Each row has a name. Each question is about the rows just above it.

[ -71  108  -31 -112  108  112   38] -> j598
[ 53 108 -31 -72  43 -54  14] -> j501
[109  62 -23 -71 -46  69   3] -> j570
Go on from [-31 -72  43] to the end of its row. => [-54  14]
Which value is in both j598 and j570? => [-71]
After [-71 108 -31], its row goes on with => [-112  108  112   38]
The one value in j570 and j598: => [-71]
Go on from [-23 -71 -46] to the end of its row. => [69  3]
Whose row is [ 53 108 -31 -72  43 -54  14]? => j501

[  61  -68   27  -75  -83   -8 -110   99  -37  -89   14   52  -54  -36
  -41  -74 -111  100  -65  -25]  j80
[-104    4   51   63  -40   20  -52   78   52   99  107   24  -83   70
   63    1   99   76   23   62]  j397
[ -42   12  -19  -94  -12   17  -87   84  108 -105   62 -101  -89   -2
   15  -69 -110   63  -99 -107]  j312
Where do [  61  -68   27  -75  -83   -8 -110   99  -37  -89   14   52  -54  -36
  -41  -74 -111  100  -65  -25] appear? => j80
The rest of the row after [-83  -8]: => [-110   99  -37  -89   14   52  -54  -36  -41  -74 -111  100  -65  -25]
Whose row is [-104    4   51   63  -40   20  -52   78   52   99  107   24  -83   70
   63    1   99   76   23   62]? => j397

[-16 -12  31 -42  36 -50  21 -12   3   1  -8 -30  -9 -10  -5  13 -17 -19
  23] -> j566
[  0  -9  -5 -29  13 -13 -12   8  -5   0  20  -2   2   1 -15  -1  -1  -2
 -16] -> j419
[ -8 -97  -4 -25   8  -9  42  -6 -28  48  -2   8   2  22  15   5  31 -20
  38] -> j706
[ -4  -8  -1 -27  15  -9 -13   8   0   7  15   0   0   5 -13  -6  -5   0
 -14] -> j251
[-36 -41  22 -55  -9 -29  15   7   9 -32  -7   1   7  -2   2  31 -27  -7
   8] -> j59
[  4   9  12  -1  32  -3  12   4  13   1   9  10 -16   3  -4  11  -2  -8
  13] -> j588
[-23 -40 -38 -31 -67 -43  11  16 -14  30 -40  10 -12  26  -2  15  33 -31
   8] -> j537
[  7  -2   2  10  11  -9  -3   3 -11   4  -3   0   8  -9  -9   6   8 -12
  -3] -> j86
[-13 -83  -9 -29 -14 -18  35   0 -24  47 -13   5   0  25  11   6  31 -25
  28] -> j47
[ -8 -75  -4 -25   8  -9  42  -6 -28  48  -2   8   2  22  15   5  31 -20
  38] -> j293
[  3  15  18 -10  37 -50  15   3  25   2  15  17 -29  11  -8  15  -8  -5
  25] -> j31
Whose row is [-16 -12  31 -42  36 -50  21 -12   3   1  -8 -30  -9 -10  -5  13 -17 -19
  23]? => j566
Go on from [ 36 -50] to the end of its row. => [ 21 -12   3   1  -8 -30  -9 -10  -5  13 -17 -19  23]
Whose row is [ -4  -8  -1 -27  15  -9 -13   8   0   7  15   0   0   5 -13  -6  -5   0
 -14]? => j251
Go on from [-40 -38 -31 -67 -43] to the end of its row. => [ 11  16 -14  30 -40  10 -12  26  -2  15  33 -31   8]
The rest of the row after [ 3 -4 11]: => [-2 -8 13]

[86 -2 50 87  3] = j90
[118 -22  29 122  22] = j867
[-34  -2 121  87 122] = j629
Go on from [-22  29 122] to the end of its row. => [22]
Shared by j867 and j629: => [122]

[-122   -7  -86  -30  -41   17   19   33 -120  -34  -56  -56  -23  -23
  -57  -38   29   34  -18  -28   -4   34]  j294
[-122  -67  -86  -30  -41   17   19   33 -120   -8  -56  -56  -23  -23
  -86  -64   49   -7   -2  -23    7   26]  j178
[-122  -67  -86  -30  -41   17   19   33 -120   -2  -56  -56   36  -23
  -86  -64   49   33   -2  -23    7   26]  j711
[-27 -14   5 -17   7 -15 -35  40 -18  23   0 -30  12   3   9  -7  29   7
   8 -49  20   7]  j982
[-122  -67  -86  -30  -41   17   19   33 -120  -34   -8  -56  -23  -23
  -86  -64   49   33   -2  -23    7   26]  j823
[ 53  30  34   6  33  -3  -4  15  38   3  66  24  39   8  33  35 -10 -25
   7   1  15 -19]  j339
[ 84  51  35  16  31   6  -1  -7  61  -3  81  39  39  17  40  34 -31 -35
   6  23   4 -21]  j920
Which value is in both j711 and j920? => [17]
The rest of the row after [-7 -2]: => [-23   7  26]
Whose row is [-122   -7  -86  -30  -41   17   19   33 -120  -34  -56  -56  -23  -23
  -57  -38   29   34  -18  -28   -4   34]? => j294

[ -4  16  13  23  27  20   9  18 -29  41  20  -1 115  24  30 -40 -39 -23
  10 102 -20 -19  30 101  18 -28  68  81  30  18 -18 -21 109 -57  -6]  j258
[-34   3 -74 -78   0 -69   1 -68  41   9 -75   1   6 -79 -66  20 -22  17
  -1   0  -6   6 -54 -29  -2 -20  -2  -2 -79 -15 -29  29   0  48 -20]  j502
[-59 -88  -9 -21 -99 -30 -78 -29 -32  -7 -16 -79  21 -20 -14  40   9 -32
 -95  21 -16  15   4  39 -79  58  -1  12 -20 -84  14 -30  10 -25   3]  j157
[-19 -39 -58 -35 -53 -20 -47 -41  -3  40  80 -27  30 -34 -67   9  35 -30
 -39  33  44  29 -75  10 -55  13  20  27 -52 -56  16 -26  36  30  35]  j800
[ 31  53   8  28  77  20  42  20  25 -20   5  36 -30  20   8 -49 -76  14
  56 -31 -35 -62   5 -42  64 -50 -27 -24  20  64 -35  27 -31  12 -41]  j571
[-23  24 -31 -45   0 -45  15 -49  48 -38 -36   4 -40 -41 -31  22 -26  43
  11 -29 -30   3 -22 -48  -1  16 -41 -37 -52   9  -8  41 -33  26 -18]  j956
[  3  43  19  27  46  23  27  20  29 -47  29   4 -33  22  32 -17 -90  22
  16 -37 -88 -83  50 -27  42 -10 -22 -40  27  48 -34  13 -34  -8 -64]  j247
[  8  81 -20 -23  19 -22  39 -18  30  13 -28  40  64 -27 -27  50   0  53
  48  49  -4  49 -15  81  42 -10 -21  61 -29  30  -6  52  55 -57 -16]  j574
Where do [  8  81 -20 -23  19 -22  39 -18  30  13 -28  40  64 -27 -27  50   0  53
  48  49  -4  49 -15  81  42 -10 -21  61 -29  30  -6  52  55 -57 -16] appear? => j574
After [ 42 -10 -22], its row goes on with => [-40  27  48 -34  13 -34  -8 -64]
The row with [ -4  16  13  23  27  20   9  18 -29  41  20  -1 115  24  30 -40 -39 -23
  10 102 -20 -19  30 101  18 -28  68  81  30  18 -18 -21 109 -57  -6] is => j258

[-55  -2 -21 -37  40  27  17] -> j20
[ -1   2   5  -1   7  24 -50] -> j279
[ -6   8   5   0   7   9 -50] -> j321
[-48 -15 -32 -51  15  25   6] -> j485
[-47  23 -25 -27  55  24   0] -> j309
[-48 -15 -17 -41  16  25   6] -> j280
[ -5  -2  13 -51  16  20 -49] -> j506
[ 26  20  74 -45  -3  23 -33] -> j4
[34 -1 67 -3 14 10 18] -> j777
The rest of the row after [-15 -32 -51  15  25]: => [6]
After [ 13 -51  16], its row goes on with => [ 20 -49]
The one value in j309 and j321: => [0]
The rest of the row after [ 13 -51  16  20]: => [-49]
The one value in j777 and j279: => [-1]
After [-51  16], its row goes on with => [ 20 -49]
Which value is in both j4 and j309? => [23]

